[128 = 0]

[132 140 177 142 120 152 135  86  73 121 106 143  64 110 135 104 144 133
 144  83 157 117 105  89  99  55 152 135 100 124 108  99 122 128 132 112
 173  86 184 129 105 141 142 146  82 156 192  91 126 115 166 128 151 128
  95 144] | Z79 > z22
[120 135 180 146 106 144 139  79  94 135  95 142  85  73 132 100 154 114
 133 108 100 141  88 111 118  90 144 124  63 115 132 123 119 123 164 122
 134 126 195 128 108 121 117 122  98 139 181  81 125 121 121 108 129 121
  81 125] | Z79 > z142
[129 133 109 153 119 122 119 133 127  91 144 134 131 148 126 106 160 130
 125 109 149 105 131  77 128  85 141 105 138 103 115 121 143 134 128 128
 139 114  97 128  76 165 153 116 119 141 160 139 125 126 113  81 129 127
 153 161] | Z738 > z355
[121 116 203 140 100 144 169 117  69 142 115 140  55  98 147 122 147 143
 114 100 130 138  89 117 107 119 159 142 110 122 121 116 119 115 159 134
 129 143 175 141 111 120 117 131  73 112 177  88 115 110 140 143 141 104
 111 143] | Z79 > z22
[ 94 138 173 117 117 132 166 104 110 158 110 123  80  93 112 117 119 149
 145 151 131 119 104 134 114 107 130 133  93 126 124 132 100 133 136 109
 151 148 184 146 139 104 103 114 117 123 172  98 144 129 127 125 132 111
  78 112] | Z79 > z142
[107 132 155 135 106 156 124 106 117 153 114 165  99  88 127 100 125 148
 112 113 128 139 113 122 111 107 135 135  82 121 120 139  91 116 168 124
 155 139 168 130 142  76  99 130 104 160 161 101 117 129 120 114 137 108
 123 125] | Z79 > z142
[149 138 125 128 123 158  85 115  93 125 160 163 123 125 115 105 148 146
  51 106 159 124 116 122 107 116 153 128 118 120  89 183 163 130 129 126
 165 157 136 125 129 101 113 153 140 119 188 128 113 139 110 109 150 130
 144 140] | Z738 > z151
[111 136 132 148 109 141 160  79  90 138 103 129 109  97 156 131 148 131
 134 114 108 154 102 134 109  48 125 148  97 102  83 121 114 112 155 143
 188 125 148 142 139 132 128 140  84 114 156  80 128 131 131 160 136 105
 113 130] | Z79 > z22
[114 128 178 121  99 131 138 116  94 134  83 153  96  92 102 101 133 132
 118 121 126 140 115 106  98  88 143 147  86 112 104 120 119 123 150 113
 151 134 162 141 145 109 106  84 116 134 148  74 123 129 147 121 122 100
  99 106] | Z79 > z142
[118 125 122 151 112 135 152 111 112 159 117 135 102 102 149 108 144 123
 159  93 110 141 134  97 134  30 132 150  93 124 119 128 109 134 163 116
 157  96 146 149 100 138 118 123  61 143 184  85 122 126 159 151 115  96
 100 129] | Z79 > z22
[151 112 102 171 125 162  85 108 124 110 130 149 135 138 128 104 164 116
  65 106 119 101  97 107 124  97 150 107 121 102 117 128 150 111 140 141
 144 109 132 124  80 159 144 118 134 124 179 136 131 127 101  90 115 138
  88 155] | Z738 > z355
[137 127  80 173 135 145 113 110 104  94 104 144 158 148 129 108 146 107
 123 108 130 104 119  90 121  91 145  89 115 118 125 110 201 140 113 142
 150  63 118 124  79 179 134 162 101 139 165 142  99 131  98  86 126 176
 135 134] | Z738 > z355
[156 127  99 165 139 151 112  99 112 110 153 168 143 146 142 146 165  80
  50 112 114 116 109 142 109 127 134 105 122  97 115 184 167 124 133 167
 144 126 111 128 120 158 127 183 111  85 158 124 108 123 103 142 123 159
 136 184] | Z738 > z355
[138 147 128 149 118 152 108  90 141 109 154 126 100 155 116 108 162 129
  92 105 127 104  92  93 112 100 145 115 123 116 123 181 221 118 126 125
 132 122 134 123  88 174 119 144 134  87 190 128 127 133 119  91 143 132
  88 158] | Z738 > z151
[163 143 134 156 128 150  72  55 128  53  86  89 145 162 107 151 177 115
  84 104 127  73 111  61 119  69 139  98 112 101 124 146 167 138  98 161
 165  81 123 132  93 166 173 155 126  39 211 145 123 109 115  77 125 176
  95 165] | Z738 > z355
[165 141 105 165 123 161 103  70 104 126 166 148 128 134 127 125 165 127
  91  98 125 116 112 135 113  76 123 140 117 130 124 114 145 129 134 121
 162 105 146 119 112 156 109 159 126  92 176 129 110 131 136 106  99 119
 123 159] | Z738 > z355
[160 137  85 134 118 144 122  93 139 117 160 119 114 136 123 138 156 137
  93 109 118  81 117 139 110 110 137 130 135 115  99 105 146 122 132 144
 155 102 117 126 142 152 123 124 218 110 115 148 126 123 113 125 122 120
 128 151] | Z738 > z151
[124 132 122 115 118 128 125  93 101 164 118 153 112 111 150 136 136 138
 146 150 134 154 117 118 100  79 126 153 101 111  93 125 117 123 162 108
 141 137 150 131 149 134 118 202 112 132 132  88 153 126 146 144 134 114
 111 125] | Z79 > z22
[114 136 137 125  95 138 136 101  92 144 138 134  81  79 149 121 148 146
 121 117 137 137  85 117  97  62 139 145 104 131  83 110 114 126 173 129
 176 140 158 144 134 138 125 114  86 104 156  72 126 125 135 155 132  74
 122 152] | Z79 > z22
[109 137 155 133  91 132 131 103 106 158 120 125  88  74 127 101 139 127
 107 109 135 133  91  95  97  78 105 130  93 111 110 134 133 107 170 135
 149 126 173 129 128 133 145 148 113 127 164  96 124 142 143 132 139  81
 107 128] | Z79 > z142
[126 138 171 145 102 153 139  67  82 141 115 146  71  66 132 101 155 134
 134  97 129 144  89 101  97  67 130 139  83 125 143 126 114 118 220 127
 159 128 190 138 117 123 107 142  90 129 196  80 120 130 145 134 137 116
  84 134] | Z79 > z22
[138 137  98 146 152 156 109  74 140  74 167 103 140 166 107  99 150 116
 105 120 126  80  87  67 134  81 133  93 116 111 120 128 157 120  99 156
 126  71  99 116  63 174 154 153 115  79 195 162 121 106 102  77 127 133
 121 183] | Z738 > z355
[152 136 136 163 122 152 109 101 112 112 138 130 123 137 122 122 151 134
  64 103 123 122 119  92 124 107 146 111 110 114 119 133 213 138 132 142
 140 114 147 114  97 142 129 153 137 101 181 140 136 133 116 105 108 129
 134 149] | Z738 > z355
[152 148  99 176 107 132  86 120 162 115 133 145 148 133 132 130 167  83
  27  47 110 121 143 104 155  67 138 123 130  90 109 162 159 133 160 146
 169  83 123 113  84 138 114 142 160 111 165 118 127 161 129  94 117 133
 139 158] | Z738 > z355
[149 127 128 182 129 136 128 118 131 113 137 120 138 161 104 114 169 112
 101  90 140  96 123  99 137  85 132  98  50 128 121 162 153 144 107 148
 155 118 116 125  64 156 163 252 125  81 202 140 125 134 128 104 121 155
 122 152] | Z738 > z151
[119 138 123 131 102 136 124  77  94 140 122 151  80  78 133  86 132 129
 134  96 120 152  93  99 106  49 126 136  87 123 102 136 116 123 166 116
 185 121 171 148 136 114 137 136  91 142 190  80  90 157 122 124 135 102
 109 122] | Z79 > z22
[185 130 105 164  88 132 116 116 225 119 127 143 132 129 101 125 168 112
  56  99 102 122 121 121 124  84 143 135 133 110 117 124 178 115 155 141
 217  69 189 113 113 150 131 153 140  86 155 116  95 148 142 111 129 104
 118 174] | Z738 > z355
[108 140 169 125 112  60 137  95 105 116 111 116  95  87 111 114 136 128
 151 117 134 127 103 115 135 113  92 119  85 124 119 141 111 124 140 130
 135 154 172 148 137 117 144 128 109 137 188 112 117 101 141 116 127 132
 104 128] | Z79 > z142
[163 153 112 158 119 156  71  92 150  89 149 129 189 138 101  99 162  89
  56  98 118  71 115  90 110  82 151  96 136 111 117 152 162 134 129 144
 150  91 123 139  85 169 139 135 162  81 192 152 113 142 103  80 135 147
 111 136] | Z738 > z355
[180 141 111 137 109 134  95 112 145 122 160 109 105 126 104 122 163  93
  84 118  99 119 126 143 120 105 125 118 169 112 136 167 162 117 139 125
 116 140 124 112  88 148 116 139 165  88 164 148 130 121 125 114 135 116
  97 165] | Z738 > z151
[118 113 117 132 131 125 152 133  95 149  92 155  92 115 120  95 138 124
 122 101 133 129  97 129 103  74 144 117 106 104  96 136 119 117 140 123
 173 137 171 136 145 127 114 131 109 156 175  92 143 168 119 120 125 125
 143 129] | Z79 > z142
[109 125 143 155 127 149 134  72  64  84 113 105  65 109 110  90 154 113
 195 123 155 110  67  92 117  76 140  84  99 116 113  97 115 119 132 135
 155 120 176 149 102 147 180 114  76 130 218 108 116  99 123 104 129 128
  86 136] | Z79 > z22
[147 128 137 135 116 140 113 128  93 137 138 142 111  67  90 116 153 127
  96 111 174 118 115 120  97 146 159 108 113 143  99 143 145 142 208 145
 164 176 143 129 134 131 126 113 144 127 163 126 119 134 114  94 134 132
 144 128] | Z738 > z151
[139 122 142 140 142 172 111  77  77  84 171  99  78 145  99 108 172 122
 104 101 120 109  78 100 112 113 154  82 125 137 123 136 159 128  94 154
 122 145 120 119  79 179 173 135 104  59 193 149 112  95  93  87 152 135
  84 178] | Z738 > z151
